Below are the code and all the weights of a small trained network. Each question names an input and a target symbol and asks about switching units off, where a switched-off unit gives its printed mean instead of its output.

import numpy as np


def w(rows, s, z=0):
    codes = np.array(rows[::2]) - 128.0
    scale = np.full(codes.shape[1], s)
    scale[-1] = z or s
    return codes * scale


def norm(h):
    return h / np.sqrt((h * h).mean(-1, keepdims=True) + 1e-5)


def f(y):
    return np.maximum(y, 0)


def softmax(a):
    e = np.exp(a - a.max(-1, keepdims=True))
    return e / e.sum(-1, keepdims=True)


def log_softmax(a):
    a = a - a.max(-1, keepdims=True)
    return a - np.log(np.exp(a).sum(-1, keepdims=True))


def net(x, mask):
    ids = ['βδηθμξπφω'.index(c) for c in x.split()]
    T = len(ids)
    res = E[ids] + P[:T]
    u = 0
    for l in range(2):
        q, k, v = (norm(res) @ M[l].T for M in (Q, K, V))
        z = softmax(np.where(np.tri(T) > 0, q @ k.T / 2**0.5, -1e9)) @ v
        res = res + np.where(mask[u], z, O[l][:, -1]) @ O[l][:, :-1]
        u += 1
        y = f(norm(res) @ A[l][:, :-1].T + A[l][:, -1])
        res = res + np.where(mask[u : u + 4], y, B[l][:, -1]) @ B[l][:, :-1]
        u += 4
    return log_softmax(norm(res)[-1] @ U[:, :-1].T + U[:, -1])


Q, K, V, O, A, B = {}, {}, {}, {}, {}, {}
E = w([
[125,122,177,110,143,225],'β',
[80,72,167,109,222,38],'δ',
[60,204,120,89,95,117],'η',
[108,78,237,108,104,245],'θ',
[113,151,200,110,138,233],'μ',
[214,100,146,121,143,166],'ξ',
[122,151,163,81,168,231],'π',
[228,70,163,147,156,135],'φ',
[61,155,46,189,249,153],'ω',
],0.019)
P = w([
[126,192,105,225,109,110],'0',
[140,113,9,143,111,142],'1',
[120,112,107,145,110,165],'2',
[132,129,13,128,135,112],'3',
[125,132,119,127,122,130],'4',
[131,151,36,110,138,110],'5',
[122,150,139,121,115,124],'6',
[126,174,76,105,136,111],'7',
[115,150,149,101,113,124],'8',
[119,183,105,110,135,109],'9',
[100,155,146,83,115,116],'10',
[112,202,185,110,116,109],'11',
[118,146,96,105,119,120],'12',
[105,141,151,106,104,127],'13',
],0.015)
Q[0] = w([
[9,149,136,142,160,143],'0.h1',
[122,92,192,145,143,183],'0.h1',
],0.015)
K[0] = w([
[130,106,73,255,127,158],'0.h1',
[149,165,225,216,114,138],'0.h1',
],0.012)
V[0] = w([
[14,3,127,111,88,32],'0.h1',
[153,238,67,142,209,158],'0.h1',
],0.0066)
O[0] = w([
[142,207,206,74,115,93,2],'0.h1',
[90,2,248,18,129,190,175],'0.h1',
],0.0096,0.0075)
A[0] = w([
[243,90,238,52,118,153,225],'0.n1',
[9,45,103,134,121,97,4],'0.n2',
[208,154,88,202,90,139,39],'0.n3',
[87,171,102,85,95,177,103],'0.n4',
],0.011,0.0018)
B[0] = w([
[168,124,9,103,134,106,254],'0.n1',
[128,198,125,42,158,78,202],'0.n2',
[111,222,153,103,95,122,186],'0.n3',
[161,98,161,115,81,87,160],'0.n4',
],0.015,0.0098)
Q[1] = w([
[54,121,180,102,46,95],'1.h1',
[100,157,113,168,177,6],'1.h1',
],0.014)
K[1] = w([
[77,134,184,102,14,165],'1.h1',
[157,158,78,8,103,102],'1.h1',
],0.012)
V[1] = w([
[219,113,246,230,3,44],'1.h1',
[33,120,177,145,99,171],'1.h1',
],0.0057)
O[1] = w([
[171,121,146,5,119,97,2],'1.h1',
[28,132,32,98,120,14,38],'1.h1',
],0.015,0.0059)
A[1] = w([
[3,65,138,170,160,47,107],'1.n1',
[138,123,111,39,118,80,1],'1.n2',
[142,153,121,110,95,13,229],'1.n3',
[166,116,86,142,56,143,228],'1.n4',
],0.012,0.0022)
B[1] = w([
[192,133,154,85,139,65,183],'1.n1',
[55,196,193,152,124,145,185],'1.n2',
[97,8,91,141,109,141,187],'1.n3',
[113,174,192,164,147,72,254],'1.n4',
],0.017,0.0076)
U = w([
[10,184,117,211,212,141,2],'β',
[126,177,72,78,79,62,156],'δ',
[145,45,120,123,129,35,206],'η',
[84,238,230,140,111,101,156],'θ',
[65,83,139,187,154,129,84],'μ',
[139,132,220,232,111,127,190],'ξ',
[142,52,146,88,122,192,122],'π',
[214,129,245,94,56,136,88],'φ',
[4,159,114,181,72,103,206],'ω',
],0.012,0.0054)

Each question gives the input, a string of symbols that net reads in full, and the target symbol t.
The units are the heads (2 rows each of Q, K, V and O) and the neurons (one row each of A and B). Each row of codes is followed by its name. A weight is (code - 128) times the scale printed after its matrix; where a second scale follows, it is the last column's (O, A, B and U).
mask holds one flag per unit, layer by layer, with each layer's heads first. A switched-off unit (its flag False) gives its mean, the last column of its rows in O or B, instead of its output. The means were averaged over made-up inputs and are rounded, as every weight is.
A unit's drop is (log p(t) with every unit on - log p(t) with that unit switched off) / (log p(t) with every unit on - log p(t) with every unit switched off).
The circuit of an input: a set's keep is (log p(t) with only the set's units on - log p(t) with every unit switched off) / (log p(t) with every unit on - log p(t) with every unit switched off). Starting from all 10 units, units are removed one at a time, each time the one whose removal leaves the highest keep (on an exact tie, the one counted first), for as long as the keep stays at least 0.8.
circuit, biggest first: the units of the circuit, biggest drop first
unit that matters most: the unit with the biggest drop
top k neurons: the k neurons with the biggest drops, biggest first
k most important neurons of layer l: the k neurons of layer l with the biggest drops, biggest first
input θ ξ ω δ π ξ δ μ θ μ π, target ω: unit that matters most => 1.h1
input ω ξ ξ δ μ, target β: top 4 neurons => [0.n1; 0.n3; 1.n3; 0.n2]
input ξ δ ξ μ, target π: circuit, biggest first => [0.h1; 0.n2; 1.h1]
input θ ξ ξ, target θ: top 3 neurons => [0.n3; 0.n1; 1.n4]
input φ ξ ξ, target φ: top 3 neurons => [0.n2; 0.n1; 0.n3]
input ξ ξ ξ π φ β ξ ξ φ ξ δ η, target ω: top 2 neurons => [1.n3; 1.n2]
input ξ ξ ω ξ ξ ξ δ ξ η θ ω, target θ: circuit, biggest first => [0.n1; 0.n2]
input δ ω ξ, target δ: circuit, biggest first => [0.n1; 0.h1]
input ξ ξ β ξ β, target π: top 2 neurons => [0.n2; 0.n1]
input μ θ θ ξ δ ξ θ, target δ: circuit, biggest first => [0.n1; 1.h1]
input μ φ ξ δ ξ ξ ξ ξ ξ μ, target δ: circuit, biggest first => [0.n1; 1.h1; 0.h1; 1.n1]
input φ ξ π ξ μ δ η θ ξ δ δ θ, target φ: circuit, biggest first => [1.h1; 0.n1]
input ξ δ δ ξ δ, target θ: top 3 neurons => [0.n2; 0.n1; 1.n3]
input η ξ φ ξ μ, target ξ: unit that matters most => 0.n4
input π δ ξ η ω θ θ, target μ: circuit, biggest first => [0.h1; 1.h1]
input β δ δ β ω δ ξ ξ ξ θ, target η: circuit, biggest first => [0.n1; 1.h1; 0.h1; 1.n1]
input η ξ η δ ξ φ π π β δ μ θ, target ξ: top 3 neurons => [0.n1; 0.n2; 0.n3]
input ξ ξ δ ξ β δ ξ ξ β ξ ξ θ δ, target θ: top 3 neurons => [0.n2; 0.n1; 0.n3]
input ξ φ θ, target π: 2 most important neurons of layer 0 => [0.n2; 0.n1]
input ξ ξ η ξ ξ μ ξ δ φ θ, target π: unit that matters most => 0.h1
input η μ θ ξ ξ θ η ξ ξ μ, target ξ: circuit, biggest first => [0.n2; 0.n4]
input β ξ ξ δ β, target η: top 2 neurons => [0.n1; 1.n1]
